Moves between points:
pm: !>rf, &>nc
nc: !>sq, &>pm
tc: !>hb, &>gd
jl: !>ft, &>lq
hq: !>zq, &>lg
gb: !>hz, &>sc
tg: !>sc, &>hz
ft: !>pm, &>sq
bc: !>jl, &>dn
bn: !>hq, &>jp
hm: !>hn, &>jd
fg: !>bz, &>bf
sq: !>lq, &>ft
qr: !>jz, &>mq
qb: !>jr, &>hd
bf: !>nt, &>fg
hz: !>bp, &>tg
jp: !>bh, &>bn
jb: !>mq, &>jz
bz: !>nc, &>rf
lg: !>jp, &>hq
hn: !>hd, &>jr
jz: !>rt, &>jb
bh: !>gd, &>hb
rf: !>bf, &>bz
jd: !>ns, &>hm
jr: !>jd, &>hn
bp: !>fg, &>nt
dn: !>ff, &>bc
rt: !>lg, &>zq
ff: !>hm, &>ns
ns: !>bc, &>ff
hb: !>bn, &>bh
lq: !>dn, &>jl
gd: !>gb, &>tc
sc: !>tc, &>gb
hd: !>qr, &>qb
mq: !>qb, &>qr
zq: !>jb, &>rt
nt: !>tg, &>bp

In the rows, zero is written as 26.

The rows follow the links: the fewer symbols apart two points are, the more alike their rows tend to be.

Here are some points, each with a row of numbers. One shown again gets a slightly different row.
bz:  28   24   21   30   29   15   26   20   22   14   11   27   21   17   25   42   31   21   33   19   20   19   22   26   30    9   25   24    8   28   27   34   15   29   38   15   28   19   30   31   17   25   35   26   36   25   25   26   32   18   40   32   30
qr:  32   25   24   37   19   25   25   39   32   37   26   22   13   18   17   30   20   24   34   14   22   28   16   26    5   20   30   28   16   23   13   36   21   27   37   34   29   14   23   24   30   25   31   28   29   19   32   31   23    9   27   15   28
hm:  27   33   33   19   19   31   10   35   29   31   32   23   20   22   25   14   17   29   14   35   21   20   28   30   22   35   23   26   47   23   21   20   24   30   21   34   21   22   16   32   38   20   23   24   22   17   21   22   21   21   10   12   23
nt:  23   29   33   29   21   28   23   45   26   37   33   24   19   24   21   15   16   17   30   28   23   29   22   26   11   35   29   27   32   26   17   29   18   31   37   37   23   20   25   20   35   23   21   28   23   20   25   29   19   21    9   10   18
bn:  23   18   17   33   35   33   39    6   22   24   26   28   38   31   28   32   35   33   35   21   29   32   26   24   31   21   29   28   17   23   28   22   38   16   16   21   27   35   27   20   16   30   25   27   24   38   35   28   27   35   41   40   27
qb:  13   34   33   20   28   14   13   34   17   22   21   28   23   28   26   28   19   15   24   37   19   23   27   23   32   28   27   21   33   27   30   27    6   42   43   23   24   21   28   32   26   23   17   23   28   20   14   21   33   26   11   21   19
tc:  30   18   23   43   28   25   44   26   20   38   25   24   24   28   20   30   29   21   45   13   22   34   17   23   19   18   31   29    5   30   25   35   21   24   31   30   29   24   28   23   18   27   33   28   20   33   31   32   29   21   34   28   28
jb:   7   27   30   18   33   23   22   23   20   16   27   33   42   35   32   26   24   26   20   40   29   23   30   19   35   30   25   16   46   19   30   19   26   26   32   17   22   29   27   26   25   29   10   21   24   28   19   22   21   40   17   29   17
dn:  31   31   25   10   27   26   17   19   33   18   29   23   22   21   31   17   28   34    7   32   36   20   38   34   38   33   15   26   41   25   31   20   37   16    6   22   25   33   22   28   26   19   25   21   28   25   20   16   24   31   24   29   32
jp:  26   21   16   28   33   34   42   19   27   29   30   25   38   35   31   18   34   27   27   21   37   34   30   26   28   30   23   25   20   24   31   17   44    8   16   23   25   39   34   11   17   30   19   27   18   39   35   25   25   37   32   34   23
ft:  38   24   22   18   19   34   22   17   39   18   29   24   26   22   28   20   28   42    9   23   31   17   31   33   25   27   17   26   33   26   24   22   46   14    7   21   28   30   18   23   28   23   31   24   28   27   31   19   19   26   37   30   35
hq:  17   18   20   25   33   30   36    9   23   18   21   29   44   35   32   24   31   34   25   26   28   28   26   21   34   22   24   24   32   21   31   19   36   16   16   18   28   34   29   21   18   33   21   24   22   37   29   27   20   37   34   38   24

Each walk starts at a row. The symbols on each line, taken left to right, move it on to the next point.
Answer with the point's row; about right is enough.
new walk
 11   23   24   23   35   28   29   13   22   17   26   32   46   38   33   25   29   34   17   35   31   26   30   21   36   29   23   19   43   20   31   17   37   21   23   16   24   32   26   21   24   29   15   26   21   32   24   24   21   42   23   34   20
! ! ! &:  29   26   30   34   16   28   18   38   29   35   24   20   15   18   15   23   17   23   29   22   18   25   17   26   10   28   32   28   28   26   15   32   16   37   33   37   27   14   17   27   36   22   31   28   27   16   25   29   22   11   15    9   24
! &:   8   33   31   18   27   19   16   28   18   18   24   31   33   29   30   27   19   20   20   42   26   20   32   20   31   31   23   17   43   25   32   21   16   39   38   22   20   27   29   29   27   26   16   23   25   19   15   24   24   34   11   26   16
new walk
 36   26   21   15   30   18   25   16   29   11   22   25   20   21   32   32   31   31   17   21   33   15   34   33   34   19   20   24   16   30   31   28   36   18   15   12   26   30   29   27   12   26   32   23   35   27   27   16   28   29   41   38   35
& ! ! !:  21   32   32   21   16   30   21   44   31   32   36   22   25   29   23   12   16   23   20   26   28   27   28   23   15   40   27   22   40   22   19   20   28   25   31   31   23   24   26   19   35   25   14   27   20   21   25   23   16   26    9   10   16
& ! & & &:  25   31   30   21   18   31   20   32   33   30   34   23   31   25   25   13   18   34   10   28   33   23   30   29   17   40   21   25   48   20   17   20   36   24   21   28   25   29   23   19   38   25   15   21   22   20   29   20   15   28   13   15   24
new walk
 27   19   16   31   31   31   42   25   29   30   29   26   31   30   27   21   31   26   31   12   36   32   28   30   23   25   23   29    9   27   23   26   40   10   20   25   26   40   35   11   15   32   24   29   18   35   39   26   24   30   40   32   25
! ! ! & !:  26   14   16   38   31   31   45   15   20   29   25   24   33   30   24   33   33   25   38   14   23   35   21   21   23   13   30   28    9   27   28   28   31   19   22   27   31   27   29   20   15   30   30   30   22   36   34   32   29   29   41   36   29
! ! ! &:  32   18   18   38   26   27   38   26   30   27   26   25   24   24   21   29   28   24   33    7   31   28   22   26    9   18   27   30    5   33   21   32   35   13   26   23   28   28   31   13   19   30   30   28   22   32   41   28   25   23   42   26   28
new walk
 35   27   22    8   29   24   24   17   32   14   25   25   24   22   35   26   33   31   10   23   34   16   35   34   37   25   13   25   26   32   34   23   39   13   11   17   22   30   29   28   18   23   25   25   31   26   25   14   26   32   37   34   33
! & & &:  45   22   21   22   25   26   22   17   32   21   22   24   13   16   26   33   31   32   23   14   20   20   28   31   27   14   23   28   11   30   26   31   30   19   16   22   29   23   21   31   23   22   40   28   34   24   25   23   31   19   43   32   38
! & &:  42   22   22   20   23   31   23   15   37   20   25   22   20   16   25   26   31   39   13   18   27   19   27   34   28   19   19   27   20   26   24   29   40   17    5   21   29   26   19   27   22   24   37   26   32   24   28   23   24   20   40   34   36
new walk
 32   26   28   17   20   33   19   25   37   20   31   22   30   22   28   15   24   40    6   26   35   20   29   33   21   34   19   25   43   21   22   18   45   15   10   23   25   32   20   22   32   25   20   25   22   22   29   24   15   28   24   20   30
! ! ! !:  26   27   27   36   20   27   29   45   22   41   27   25   16   26   18   19   17   15   39   21   22   31   19   23   11   29   32   26   19   28   21   31   14   30   40   36   24   20   29   21   31   23   24   27   22   21   24   31   24   17   14   15   19
& ! & ! !:  28   24   24   41   26   24   35   37   22   43   27   23   17   26   17   26   24   14   42   15   22   36   16   21   16   22   34   33    5   30   20   33   15   30   39   33   27   17   28   20   25   25   27   29   22   28   29   31   28   17   25   19   22
new walk
 14   24   30   33   27   17   19   26   14   26   18   30   26   28   20   38   23   19   35   34   13   26   18   18   25   17   35   23   27   22   27   27    5   41   44   27   27   18   23   33   28   25   24   27   30   23   18   32   29   20   19   25   19
& ! &:  11   28   31   32   28   22   20   28   14   28   23   30   31   31   22   28   24   18   34   39   16   28   23   13   30   26   31   23   37   22   26   21    7   41   41   28   25   19   22   32   30   26   21   24   25   27   19   32   29   30    8   22   15
& ! ! &:  13   28   29   22   31   30   31   22   20   29   34   30   44   39   27   16   26   26   31   37   28   32   30   18   33   38   27   23   40   21   32   11   27   24   20   27   22   35   29   21   26   26   15   25   16   35   21   30   26   41   13   26   16
new walk
 33   29   28   21   27   15   22   28   21   21   17   25    7   16   23   37   23   16   27   24   17   21   21   28   27   18   25   29   12   33   27   35    9   35   33   24   27   17   26   39   21   22   36   28   35   21   18   22   32   14   28   28   32
& ! & &:  27   28   31   26   14   31   11   37   26   36   28   21   17   19   18   16   15   26   23   30   18   23   21   24   15   35   28   29   39   23   19   25   18   35   27   34   26   17   16   30   41   20   29   28   26   13   21   26   21   15   10    7   27
! ! !:  31   18   21   40   21   26   35   34   29   35   25   21   19   21   19   27   26   26   36   10   25   29   16   30    9   21   29   28    9   31   14   37   29   20   33   29   30   17   29   19   23   30   31   28   27   25   37   32   21   15   36   20   32
new walk
  9   28   29   26   29   27   24   23   15   30   29   31   37   34   26   18   20   21   32   41   18   34   26   17   34   32   27   23   44   19   30   18   15   39   30   30   23   26   25   28   29   26   14   25   21   30   18   31   32   36    9   23   16
! ! ! & &:  20   23   27   34   28   15   21   22   17   17   13   28   20   22   24   42   28   19   34   26   16   19   19   20   27   11   33   20   15   28   25   33    7   38   44   22   30   18   26   33   22   25   31   27   36   20   19   31   31   21   31   28   26
! !:  30   23   21   24   31   17   26   18   27   11   17   27   22   19   32   40   30   24   23   18   25   20   30   29   33   11   22   24    9   32   30   32   28   22   26   13   29   25   31   29   12   28   35   22   38   25   25   21   30   22   45   36   35
new walk
 22   33   31   22   26   14   16   33   18   25   18   28   11   18   24   32   21   14   28   30   18   19   24   24   30   24   26   24   23   29   25   31    5   44   41   27   24   15   25   35   24   21   26   26   33   19   16   25   31   22   17   21   24
! !:  41   26   26   22   24   22   20   22   26   24   19   23    9   15   24   35   31   22   28   22   17   20   25   30   30   16   28   30    6   32   27   31   21   29   21   23   26   17   23   36   19   21   38   27   36   21   22   22   32   13   37   32   38
! & ! & &:  31   32   30   11   19   30   14   28   33   25   33   21   25   23   26   14   22   32    7   35   30   21   35   30   32   38   21   25   45   22   27   18   32   26   11   25   22   28   18   33   35   20   24   22   24   20   22   19   24   27   14   22   29
